Below are the code and all the weights of a small trained network. Each question names an input and a target symbol and asks about switching units off, where a switched-off unit gives its printed mean instead of its output.

import numpy as np


def w(rows, s, z=0):
    codes = np.array(rows[::2]) - 128.0
    scale = np.full(codes.shape[1], s)
    scale[-1] = z or s
    return codes * scale


def norm(h):
    return h / np.sqrt((h * h).mean(-1, keepdims=True) + 1e-5)


def f(y):
    return np.maximum(y, 0)


def softmax(a):
    e = np.exp(a - a.max(-1, keepdims=True))
    return e / e.sum(-1, keepdims=True)


def log_softmax(a):
    a = a - a.max(-1, keepdims=True)
    return a - np.log(np.exp(a).sum(-1, keepdims=True))


def net(x, mask):
    ids = ['αγδζλμξσ'.index(c) for c in x.split()]
    T = len(ids)
    res = E[ids] + P[:T]
    u = 0
    for l in range(2):
        q, k, v = (norm(res) @ M[l].T for M in (Q, K, V))
        z = softmax(np.where(np.tri(T) > 0, q @ k.T / 4**0.5, -1e9)) @ v
        res = res + np.where(mask[u], z, O[l][:, -1]) @ O[l][:, :-1]
        u += 1
        y = f(norm(res) @ A[l][:, :-1].T + A[l][:, -1])
        res = res + np.where(mask[u : u + 8], y, B[l][:, -1]) @ B[l][:, :-1]
        u += 8
    return log_softmax(norm(res)[-1] @ U[:, :-1].T + U[:, -1])


Q, K, V, O, A, B = {}, {}, {}, {}, {}, {}
E = w([
[177,45,121,173],'α',
[154,57,122,214],'γ',
[124,248,205,145],'δ',
[113,122,73,185],'ζ',
[198,85,165,160],'λ',
[139,128,63,166],'μ',
[195,110,118,135],'ξ',
[75,172,78,196],'σ',
],0.014)
P = w([
[202,211,111,214],'0',
[190,192,96,170],'1',
[172,162,91,150],'2',
[161,134,88,134],'3',
[139,107,100,122],'4',
[126,80,104,109],'5',
[107,52,107,95],'6',
[88,32,118,86],'7',
[66,2,135,77],'8',
[46,11,134,120],'9',
],0.0072)
Q[0] = w([
[88,65,119,254],'0.h0',
[78,134,74,72],'0.h0',
[136,167,206,147],'0.h0',
[206,88,111,216],'0.h0',
],0.011)
K[0] = w([
[37,73,173,1],'0.h0',
[106,85,36,165],'0.h0',
[121,148,39,192],'0.h0',
[97,98,78,82],'0.h0',
],0.009)
V[0] = w([
[177,78,84,1],'0.h0',
[205,24,92,72],'0.h0',
[185,241,175,74],'0.h0',
[142,120,21,111],'0.h0',
],0.0074)
O[0] = w([
[104,176,253,221,4],'0.h0',
[41,217,179,217,158],'0.h0',
[13,94,204,71,2],'0.h0',
[193,78,97,227,203],'0.h0',
],0.0059,0.0041)
A[0] = w([
[73,124,139,27,173],'0.n0',
[173,46,189,64,122],'0.n1',
[158,254,168,51,252],'0.n2',
[198,121,200,123,127],'0.n3',
[86,205,115,127,142],'0.n4',
[106,182,50,158,67],'0.n5',
[55,117,35,92,29],'0.n6',
[187,75,90,157,81],'0.n7',
],0.007,0.0031)
B[0] = w([
[122,89,144,31,136],'0.n0',
[134,186,100,128,155],'0.n1',
[142,31,78,125,163],'0.n2',
[143,177,59,170,160],'0.n3',
[82,124,84,93,145],'0.n4',
[98,254,117,116,196],'0.n5',
[154,129,93,103,161],'0.n6',
[106,129,128,125,255],'0.n7',
],0.0096,0.0054)
Q[1] = w([
[254,152,117,135],'1.h0',
[232,110,232,123],'1.h0',
[159,131,146,6],'1.h0',
[65,137,140,78],'1.h0',
],0.0075)
K[1] = w([
[26,136,102,193],'1.h0',
[57,254,76,108],'1.h0',
[174,145,25,72],'1.h0',
[228,173,149,65],'1.h0',
],0.0063)
V[1] = w([
[93,192,100,93],'1.h0',
[251,147,160,81],'1.h0',
[189,75,89,153],'1.h0',
[118,77,145,113],'1.h0',
],0.013)
O[1] = w([
[1,136,145,252,110],'1.h0',
[110,91,243,140,139],'1.h0',
[148,220,171,62,253],'1.h0',
[248,194,127,176,84],'1.h0',
],0.0073,0.011)
A[1] = w([
[68,195,53,124,254],'1.n0',
[127,138,97,2,145],'1.n1',
[153,113,209,196,194],'1.n2',
[214,157,92,112,132],'1.n3',
[100,184,229,97,169],'1.n4',
[144,36,127,141,134],'1.n5',
[216,96,211,149,232],'1.n6',
[114,105,136,90,134],'1.n7',
],0.0085,0.0034)
B[1] = w([
[105,65,183,176,254],'1.n0',
[195,47,180,108,208],'1.n1',
[52,168,129,156,144],'1.n2',
[87,53,170,234,231],'1.n3',
[96,1,142,240,143],'1.n4',
[158,194,121,250,142],'1.n5',
[55,242,121,59,178],'1.n6',
[185,156,156,91,136],'1.n7',
],0.0063,0.0089)
U = w([
[156,244,154,124,155],'α',
[240,190,105,156,132],'γ',
[113,89,159,68,127],'δ',
[101,68,68,177,101],'ζ',
[57,174,222,114,180],'λ',
[112,112,103,184,55],'μ',
[63,139,245,147,69],'ξ',
[61,141,58,120,252],'σ',
],0.011,0.0039)

Each question gives the input, a string of symbols that net reads in full, and the target symbol t.
The units are the heads (4 rows each of Q, K, V and O) and the neurons (one row each of A and B). Each row of codes is followed by its name. A weight is (code - 128) times the scale printed after its matrix; where a second scale follows, it is the last column's (O, A, B and U).
mask holds one flag per unit, layer by layer, with each layer's heads first. A switched-off unit (its flag False) gives its mean, the last column of its rows in O or B, instead of its output. The means were averaged over made-up inputs and are rounded, as every weight is.
A unit's drop is (log p(t) with every unit on - log p(t) with that unit switched off) / (log p(t) with every unit on - log p(t) with every unit switched off).
most important unit: the unit with the biggest drop
k most important neurons: the k neurons with the biggest drops, biggest first
top k neurons in layer l: the k neurons of layer l with the biggest drops, biggest first
input γ γ λ λ, target ξ: 3 most important neurons : (1.n4; 0.n2; 1.n3)
input σ δ σ γ γ α γ, target α: top 3 neurons in layer 1 : (1.n6; 1.n0; 1.n1)
input σ σ ξ γ α λ α γ δ ζ, target δ: most important unit : 0.h0
input λ λ μ λ ζ, target ξ: 2 most important neurons : (0.n5; 1.n0)
input σ α ζ ξ ξ, target λ: 2 most important neurons : (1.n6; 0.n5)
input λ σ α ζ σ σ, target ζ: 4 most important neurons : (1.n0; 1.n6; 0.n3; 1.n1)
input γ μ σ δ γ α λ α, target λ: top 2 neurons in layer 0 : (0.n1; 0.n2)
input σ σ ζ σ ξ α γ ξ, target α: 3 most important neurons : (1.n6; 0.n5; 1.n0)
input σ α λ α σ ξ γ λ σ, target ξ: 2 most important neurons : (1.n0; 0.n5)
input σ α α, target α: 3 most important neurons : (1.n6; 1.n0; 0.n5)
input ξ μ γ μ ξ μ δ ζ λ ζ, target ξ: top 2 neurons in layer 0 : (0.n5; 0.n1)
input ζ γ λ α α λ, target α: top 2 neurons in layer 1 : (1.n0; 1.n6)
input λ σ μ, target ζ: 2 most important neurons : (0.n3; 1.n6)
input ζ μ λ σ σ λ, target ζ: 2 most important neurons : (0.n5; 1.n6)
input σ σ σ ξ α ξ δ σ, target ξ: most important neuron : (1.n0)
input σ σ α ξ α ξ γ ζ α λ, target α: 3 most important neurons : (1.n6; 1.n0; 0.n5)
input ζ ζ ξ μ σ γ γ σ, target γ: top 2 neurons in layer 1 : (1.n6; 1.n1)
input μ δ λ γ α γ γ, target γ: 2 most important neurons : (0.n5; 1.n0)
input σ ξ α ξ σ, target λ: top 2 neurons in layer 1 : (1.n0; 1.n3)
input σ λ δ γ ξ δ, target δ: top neuron in layer 0 : (0.n2)
input λ λ ζ σ σ σ μ δ σ, target δ: top 2 neurons in layer 0 : (0.n2; 0.n5)
input ξ γ ξ μ γ μ, target γ: top 2 neurons in layer 0 : (0.n5; 0.n1)
input σ γ μ γ δ λ ξ, target ξ: top 2 neurons in layer 1 : (1.n4; 1.n6)
